Each row has a class, written after it.
[ -7 -18 -22 -14 -28  12 -33  60  12   2  -8  24  -1  -6 -12   2 -32 -13
 -21  -3  -4  53 -10 -31  -9 101 -20  15   5  14 -13   2  34  39   8   1
   0  20] => z_422
[ -50   26  -25    1    0   86   21  -53   55   41  -25  -15   12  -40
  -31  -15   34    1  -36   26   37   67  -20   13   41    4   38   15
    9   80   20  -69 -113  -27  -13  -40   66  -17] => z_958
[ 28 -13 -47  -7  16 -13 -33  -5 -16  23   1  12   0   5 -14  -5  -3 -23
  20 -11 -10   9   2  10  -6 -26   3 -14   3  12   4  34  28  -1  33  22
   4   3] => z_320
[ 19  18 -12  21   0 -23  13  21  19  15   7  -9  38 -11  61   0 -10  18
  -7 -11  43  11 -37  11 -21 -47   0 -35 -31 -26  21  17  -3  -8   2  37
 -20  -6] => z_870
[-15  -1  51 -43  22  43  11 -42 -11  42 -55 -16   7 -50  15  10   5  19
   0  25  -8  42  17 -20   6 -31  11  18  -7  41 -22   1 -58 -27  31  -1
  19  18] => z_965
[  3 -38  18  12 -25 -37 -17   7  17  20 -12  -5  35   8  35  14 -25  15
  -6 -13   6  19 -23 -11 -19  19   9   0  -2 -15  10  -3   4  13  10  48
 -10  26] => z_870
[ -57   35   18   -2  -19   80  -11 -107   -2   30  -67   19    2   -3
  -37    0   -1  -10  -34   30   47   -6    8  -36   -2   27  -12  -14
    7   51  -12  -25   -7    7   -2   18    0   49] => z_320
[ 20 -10  -4 -29   3 -14  12  14 -31 -12  37   3 -31  31   2 -19  -7 -48
  43  11 -12  14  46  33 -53  -7 -13 -30 -33 -43  27  55  49  -9  -5 -28
 -18 -12] => z_965
[ 16 -46  19   9   5  37  19 -12   5  83 -19 -19  11  -9  58 -26  32  11
 -10 -20  34  28   3 -23 -19   7  14 -24   9 -10  15   5 -17  -7  47  43
  17  13] => z_870
[ 17 -31   1   0   6 -54   2 -46 -29  35  -4 -29 -16  11  13  15  -2   9
  17 -15  26  -5  13  15 -23 -22  -4 -13   8 -19 -14  10 -18  -2  23  52
 -50  32] => z_904
[-61  39 -11   8  14  27 -28 -39  25  -9  -4   5  48 -18 -36  -6 -34   8
 -38   5  11   4 -44 -31  23  43 -36 -27  -2  12   0 -48 -44  -4 -27 -15
   0  10] => z_965
[ -3   5  -2  22   8 -49 -20  -5  25 -17  15 -13  23  45  50  -8 -44  41
  -5 -15  14 -29 -49   9 -13 -24 -13 -45  -2 -38   0   3  -9   0 -18  43
 -34 -29] => z_850
[ 34 -19 -31  25   0  18  10  12  -9   4  21 -16  11   1   5  -5  10  -4
  15 -11  20  56 -29 -34 -21  45  -5  15 -13   7 -26  41   7  18  -5 -33
  -3 -12] => z_810
[ 16 -34  10   6  18  -3  -3  49 -42  46  32  -5 -72   5  21   7  51  -8
 -16 -76  20  25  14   4 -47  37   6 -54   7 -78 -27  52  70  33  26   2
 -28  51] => z_798
[ 17 -20 -11  10 -17 -27  37 -12   3  15   8 -18  32 -14  99 -13 -34   9
   6 -33  38  62 -58  17 -40   5  -6 -25 -32  -5 -24  12 -31  17   3  35
 -12 -30] => z_32
[ 29 -32   5  -3  18  14   4 -31   8   7   8  11   7   9 -23   6  -5 -20
   2  17  -3 -17 -13   1 -15 -16  11  18   2  37   6  -4  -1 -11   0  18
   4 -47] => z_958
[  8 -37 -61 -15  15  20  27  80  15  28 -20   5  10 -30 -34  -5   1 -40
   8 -13   8 114 -34 -87 -32  97  -4  29  33  -4  -7  -1 -21  19   2 -14
  18   9] => z_320
[  5  14  -1 -10  39   0  27  15  18  36 -23  15 -51 -34 -61   5 -17 -35
 -17   1  46  36 -42  -4  -7  32 -18   2  17 -19  28   3  30 -10  28 -50
   2  23] => z_850
[ 15 -23  15   7   8 -35  39  88  56  27 -10 -22  -9 -36 -34  -5  47  35
  -5 -29  10   1  11 -23  27  -2  -9  30  11 -26  84 -36 -31   3 -10 -22
   2   2] => z_798
[ 31   1 -24  26  14  29   7   8  -3  14  -2  -9  48 -31  28 -23   1   1
  20  16 -34  21  14 -67   8  30  14  33   0  25 -11  -3 -58  -6   8   6
  -2 -67] => z_904
[-72 -16   5 -17 -14  29  50 -13  26  10  16 -13  -2 -55   0 -17  24  22
 -18   1   2  14  46  20  14  -3  31 -18 -36  10  36 -62 -78  -6 -49 -29
  15 -12] => z_904
[-10 -27  58 -29  22  54  66  47  22  59   6  12 -37 -29 -17 -12  49   1
 -14   0  15  24  15 -32 -43  -9  18  -4  19 -51  45  -5  -4   0  23 -17
  -1 -11] => z_32
[  7 -15 -16  10 -15  -6   9  30  -4  -1   9  18  -6  13  18  15 -22 -25
  -6 -23  15  40 -19  31   9  12   6 -33 -20   1  -3  24 -23   9   1   9
 -12  18] => z_831
[-36  -7 -10 -35  34  19 -48  55  39  24 -16  39 -10  57  12  -2 -34 -41
   6   7 -11   1  45  22  25  41  42 -38  28   0  12  -3 -16 -18  42  25
 -17 -26] => z_965
[-11  -3 -51 -12  25 -45 -29  35   3  28 -26  23 -29  -2  -1  -2  44 -32
 -21 -27 -20  37 -21 -47  -8  56  40 -21  55 -15  25 -25 -18  -4  25  73
  19  44] => z_320
[  6   2 -58  17   6   2 -20 -35  12 -38  -1  13  11  11  11  33 -36 -44
   0  30  23  -9 -20  67  38  22   4 -24 -30  60   8 -27 -32 -33  -6  32
  18 -12] => z_798
[ 36 -41 -92  -8  16  -3 -26  53   0  -7  15  14  21  -3 -31 -10 -42 -17
  -1  -1  14  48 -23 -48 -19  48 -31   5 -12  -7  -2   6  25  14  -3   2
  -4 -17] => z_422
[ 17  11 -18  21   0   1  -7  -8  10  -3 -22  15   9  -1  46  11 -46 -36
  -3  -8   9 -14 -28   3   7  21  -7   3 -17  25 -37  -8  18 -11  30  46
 -13 -22] => z_798
[ -3 -62  69 -34 -38  22   7   0  25  13 -51  -4   2 -37  20 -18 -27  13
 -10  14 -28  52  21 -55 -22  60 -27  35   6  14  -2 -13 -16  14  30 -15
  38  31] => z_904
[ 12  -7  10  -7  26 -13   2   0  -5  10  23 -40 -19 -17 -66   1   9   7
  15  -6   1  60 -21 -34 -22  66   3  41   8 -21   1  12   6   8 -17 -51
 -24   8] => z_958
[ 27 -36   8   8   5 -18   3 -43 -16   0   0 -38  23 -27 -26  15 -11  22
  -5  -1  34 -16 -45 -36 -27 -23 -40  -1 -16  -6  18  24  28  11 -16  54
 -30  42] => z_320
[ 22   3 -37 -19  32  34 -49  35  -6  39 -20  10 -21  16   7 -25  24 -10
 -14 -17  26 -36  52 -49 -25  10  16  -7  70 -37   3 -14  63  12   0  18
   0 -23] => z_870
[ 28  24  -4  11  26  39  15 -46   1   9  -1 -53   3 -18  10 -29 -36   4
  15  16  48 -22 -39 -29 -22 -21 -40  -8  -8 -40  -8  21  33 -14  -1   7
 -18 -12] => z_850
[ 18 -11 -32   0   1 -24  12  72  -2  -3  31  10 -10  -6  30   3  15 -27
  -2 -26 -18  50 -23  26   2  59   7 -28   7 -32  25 -13 -16   1   7  -4
  15   8] => z_831
[ 56 -58 -19  20  -8 -36  16  10 -10  38 -14 -56   7  18   7  -7  -7  13
  28  -7  42  -7   6  13 -33 -49 -23  13   9 -50  -1  21  51  31  23  39
 -26  24] => z_422
[  4 -12  -3   1 -15  13   1  29  14  -4  -9   6  12 -25   6 -18 -10 -10
 -11  -4  -3  26 -10 -36  -2  31 -26   9  -8  13   3  10  -5   0  -9 -19
  42   6] => z_870
[  6  17 -65 -15  34 -13  -8  -1 -29  -3   3  -3 -29 -13 -15  -9  13 -21
 -12 -23  17  68 -37 -31 -33  56  -1   8  17   4 -12  -2  22  -9  -6 -35
  -1   2] => z_320
[ 37 -26  16  34   1  18  35  75  31 -21  29  24  19   3  27 -10  -7   4
   7 -10   2  53 -61 -29 -25  41 -26 -15  -9 -22   8  37  11  23   6 -45
   0 -22] => z_831
[ -4  20 -73 -21  43 -11   8  93  -6   6  59   5  -4 -31 -17  -3   5 -19
  26 -24  10  73 -36 -62 -45  93 -31   1  30 -24 -31  24   2  18 -29 -23
 -44 -28] => z_965
[ 43  -7 -37  23  24 -20  -6  32  -5 -33  13 -19   4  10  26  -8 -16 -21
  18   7  21  24 -34 -29 -30  21 -38   6   5 -11 -18  48  24  -3  -2 -18
  -5 -25] => z_965
[ 25 -30 -43 -10  14 -16 -29  -3 -12  -8  32  -3  13   7 -33  15 -49 -25
  20  26  -4 -29   7  31  -1 -28 -23 -12   2 -12   5   8   5  -9   5  31
  -5 -24] => z_32
[ 26 -10 -32  -8  30   4  21  64 -27 -24 -13 -27  -8  30  -5   0 -22  -5
  -1  14  39  40  -3 -45 -49  52 -41   2  20 -46 -43  16  12  14 -26  -5
 -33  -4] => z_422
[ -6 -23 -38 -11   7   0   7  14  -6  34   0   2 -33 -19 -40 -14  24 -14
  20  14   5  44  22 -58 -28  30  10  33  35  10  -7  10 -10  -6  -8  -2
  13   9] => z_870
[ 34  -1 -23 -10   6   1   1  52   2  11  10   5 -28 -18 -37 -11  19 -34
  23   6  -2  43  23  -1 -33  55 -15  21  26 -14   0  21  48  30   0 -61
  21 -14] => z_958
[ 31  -6 -72  11   1 -27  -7  42 -19 -16  39 -18  20 -27  55  -1   9 -15
  35 -16 -10  52 -25 -32 -24  39  10  15 -23 -14 -26  29   3  -5 -17   7
  12 -15] => z_870
[ 48 -38  -4  25  12 -42   4  14   3 -26  25  28 -35  24   2  -3   9  -9
   9  -9  -1  10 -28  -3 -36  16 -11  -5  -8  11  22  39  42   1   0  -7
  -3 -22] => z_798
[ 36 -31 -20 -32  28   6  61 -35 -38  17   0 -71 -12  -1   4 -19   7   4
  34   5  40  18  30  18 -23 -61  -6  -2 -28 -13  -6  17 -37 -31 -23   5
  -9 -10] => z_810
[ 20 -12 -64   8 -11 -20  17 -17   0 -34 -17  18  39 -17  -3   5 -27 -20
   5  11  31  34 -26  14  12  19 -48 -11 -38  59 -18  -1 -40   9 -35 -28
  42  -7] => z_810
[  4  39   4  11  35  47 -10  34  24  17  -1  22  17  32  -3 -20  -5 -32
   0  -7 -15  22 -27 -66 -23  73  17  -2  31 -27 -27   1  -1   6  17   7
 -22 -46] => z_958
[  29  -70 -105  -15   46  -57   16   36  -33   14   16   10  -27   -6
  -93    9   22  -10   14  -17   37   12    3  -55  -39   40  -39   31
   37  -21   -6  -30   34   24  -37  -18  -21   -2] => z_422
[ 29 -76 -27 -11   0   8  32  23 -20  40  18 -40 -36   0 -15 -15  32 -20
  37  -8  -3  41  37 -39 -13  17   5  25 -15 -38  27  29 -30 -19   3 -20
  22   1] => z_850
[ 10 -17  -5 -27   2 -45   6  42  33   5  28  -5   5 -35   2   6   6  24
  -4 -44  25  44 -36  48 -25 -11 -17 -26 -24 -32  24  -3  22  28 -15 -44
  10  12] => z_958
[-38  33  29 -20  10 -19  27  23  37   0  21 -12 -24  -5 -12  14  34  -4
   4 -34  10 -32 -10  74  22 -67   1 -38 -26 -47  13 -11 -16 -17  -3 -19
   6  36] => z_958
[ 35 -12 -46 -19  21 -43   5  40  -9 -41  30 -23   4 -18 -15   5 -45 -24
  24 -11   6  21 -39 -12 -10  21 -28  21  -5 -15  -4  14 -10  -3 -38   2
 -13 -31] => z_32
[ 59 -32 -44  -1  21 -20  12  82  -5  15   3 -56  36  -2   3   3   8  53
   3 -29  55  -8  -2   4 -14 -49 -55  -1  25 -41  -2  -1   9  38 -29   2
 -23 -18] => z_422
[ 30 -13 -31   6  12  28  12 -59 -36  -2 -27  -3  -9  15   7 -10 -12 -17
 -13  41  32   0  -1   3 -33 -26 -27   3  -9  23 -28  -5  26 -19  19  -1
  17 -13] => z_422
[ 15 -11  20 -10  29  27  -3  30  -1  25  -1   3 -24   3 -24   8 -12 -51
   6  20  14  55 -11  15 -25  55  -4 -29  20 -23  19  50  31   3  41 -14
  -4  36] => z_965
[ 25  -7 -77 -14  38 -66   3  -9 -37  16 -11   1   2 -21 -21  35  -1 -27
   6  -5  20   6  -8  27  18   9   1  17   8  59  11 -24 -28 -23  -1  37
 -20 -20] => z_320
[ 21   0  48  47  27  54 -18  57  57  -4 -30  62  11   6  21  25  -6 -19
 -45  27  13 -24 -43 -33  11  36 -11 -52  -1  -5  25  25  21  -4  65  47
   9  14] => z_798
[ 16 -17 -66   1  22   0 -39  58  -4  31   9 -19   8 -18   4 -21  -4 -11
   0 -22   9  53  -2 -55 -28  51  10 -25  32 -69  -5  12  22  18   2  24
  10  30] => z_870
[-13 -10  33  -6   9  37   8  21  -9  38 -36 -35 -46  15   4  -2  39 -13
 -13   1  12  39  28 -41   3  29  12  33  47  11 -22  20 -44 -17  23 -12
   7  18] => z_965
[ -4 -13 -16  -3   9 -18  21  20  20  -1  28  18 -15  16 -19  15 -24 -15
  -3   4  21   8 -26  16 -24  14  21 -10  -4  -9  43  -5   4  -1 -35   3
 -31 -39] => z_850
[  7   8 -75   5  15   3   1 -12 -28  20  35  30 -39  -7 -47  22  23 -49
  -5  16   6  18   0   4   3  22  38  11  18  23  25 -25 -11 -25   1  12
 -19 -12] => z_831
[  0 -11  38 -17  40  -4  39 -17   4   2  -3  17   4  21  28   2  18  -2
   4  -1   3 -90  10  34 -13 -72 -48 -52 -18 -27 -28 -17  -8 -33  24  22
  12 -24] => z_958
[-31  88 -18  13  -2  51 -49 -50   0 -16  -8  -2  35  15   3  -1 -19   9
  19  38 -32  -4 -14 -55  28  26 -10  27  -1  37 -85   4 -39 -26  18   1
 -10 -14] => z_810
[ 18 -45 -53   3 -27 -50  17  47  -7   4  20 -16 -16 -34 -20  -6  13 -15
  17 -42  11  48  34   3  -2  12 -15  16 -23 -15  17  14 -16  27 -28 -57
   9  13] => z_904
[ 22  34 -19  31  14 -43 -40   7  -6 -13  13   8 -11  27 -21  20   4  -1
 -15   0  10 -10 -22   5   5  18  10   1  11   0   9  23  35   3   7   0
 -35   3] => z_810
[ 10  -4 -42  12 -20  -3  -2  59  11  16  -7  -1   8  14   8  -2 -17   1
  19  -3   8  71   7   9  -3  40   9  46   0  24 -28  11  12  30  13 -51
 -13 -31] => z_422
[ -2  18  41  53 -36 -40  -9 -60  -2  13 -18   8  16  19  64  13   1  12
   0 -15  30  16 -19  56   4 -11  27 -28 -58  20  11  39  11   7  19  -4
 -12  33] => z_870
[ 28  -5 -44 -15  -5 -34  32  19 -15   2  12 -17  -1  28  23 -16 -17 -15
  54  13  33 -12  37  80 -43 -28 -40 -40 -21 -55   3   7  61  19   1   1
 -23  -5] => z_422
[ 46 -29 -43  -7 -15  21  -3  -5  -3  -5 -17   1  25 -41 -47  10   4 -10
  14  19   8  16   5 -53  10  10 -35  65 -16  51   3   3   4   7 -13 -42
  36  -8] => z_810
[ -2 -52  25  -8 -15  95 -16  53  58  11  -7  18  17  33 -21 -27 -14   7
 -46  26  11  20 -12 -34 -22  21 -19 -38  13 -27  51  -2  20  18  20   9
  33  16] => z_422
[ -8   1 -32   1  28  20 -41  20  39 -10  23  56  26  16 -17   0 -37 -21
 -29  -4  -9  -3 -58  -7  13  44   5 -46  10  26   5  -5   7   3   9  31
   2 -23] => z_810
[ 19   3  17 -11   9 -44   8  53  16  15  28 -21 -11  -6 -54  15 -24 -34
  30  -9   8  11  -4  60  -1  57 -28  -7  -2 -46  30  21  43  21  11 -21
 -32  24] => z_958
[ 25   7 -70 -53  41  46 -39  38   3  22 -11  63  -2  23  21 -29 -54 -54
   3  -1  13 -34  52 -15 -42   7 -25 -53  50 -20 -35 -15  51   7  32  37
 -20 -67] => z_904
[  7 -33 -17 -16   3  29 -25  37  13   4 -34  16  39  -5  -3  -8 -48 -17
  10 -10 -14  77 -11 -65   9 100   0  20 -12  42 -12  23 -19  18   7  -6
   2 -13] => z_320
[ 34 -39 -49   6  23   8  50  32  14  15  39  11 -12 -14   4 -33 -11 -38
  27   7  20  33 -32 -15 -35  37 -24 -29 -15 -16  33  29   4  -6  -4  -3
  12 -46] => z_850
[ 44 -41 -88  11  16 -36 -33  27  -8 -20  45  -2  14  -1 -21  26 -19 -36
  14  12  21 -11  -7  35  10   3   8 -22   1  -5  46   8  -7   7 -28  46
  -1 -28] => z_32
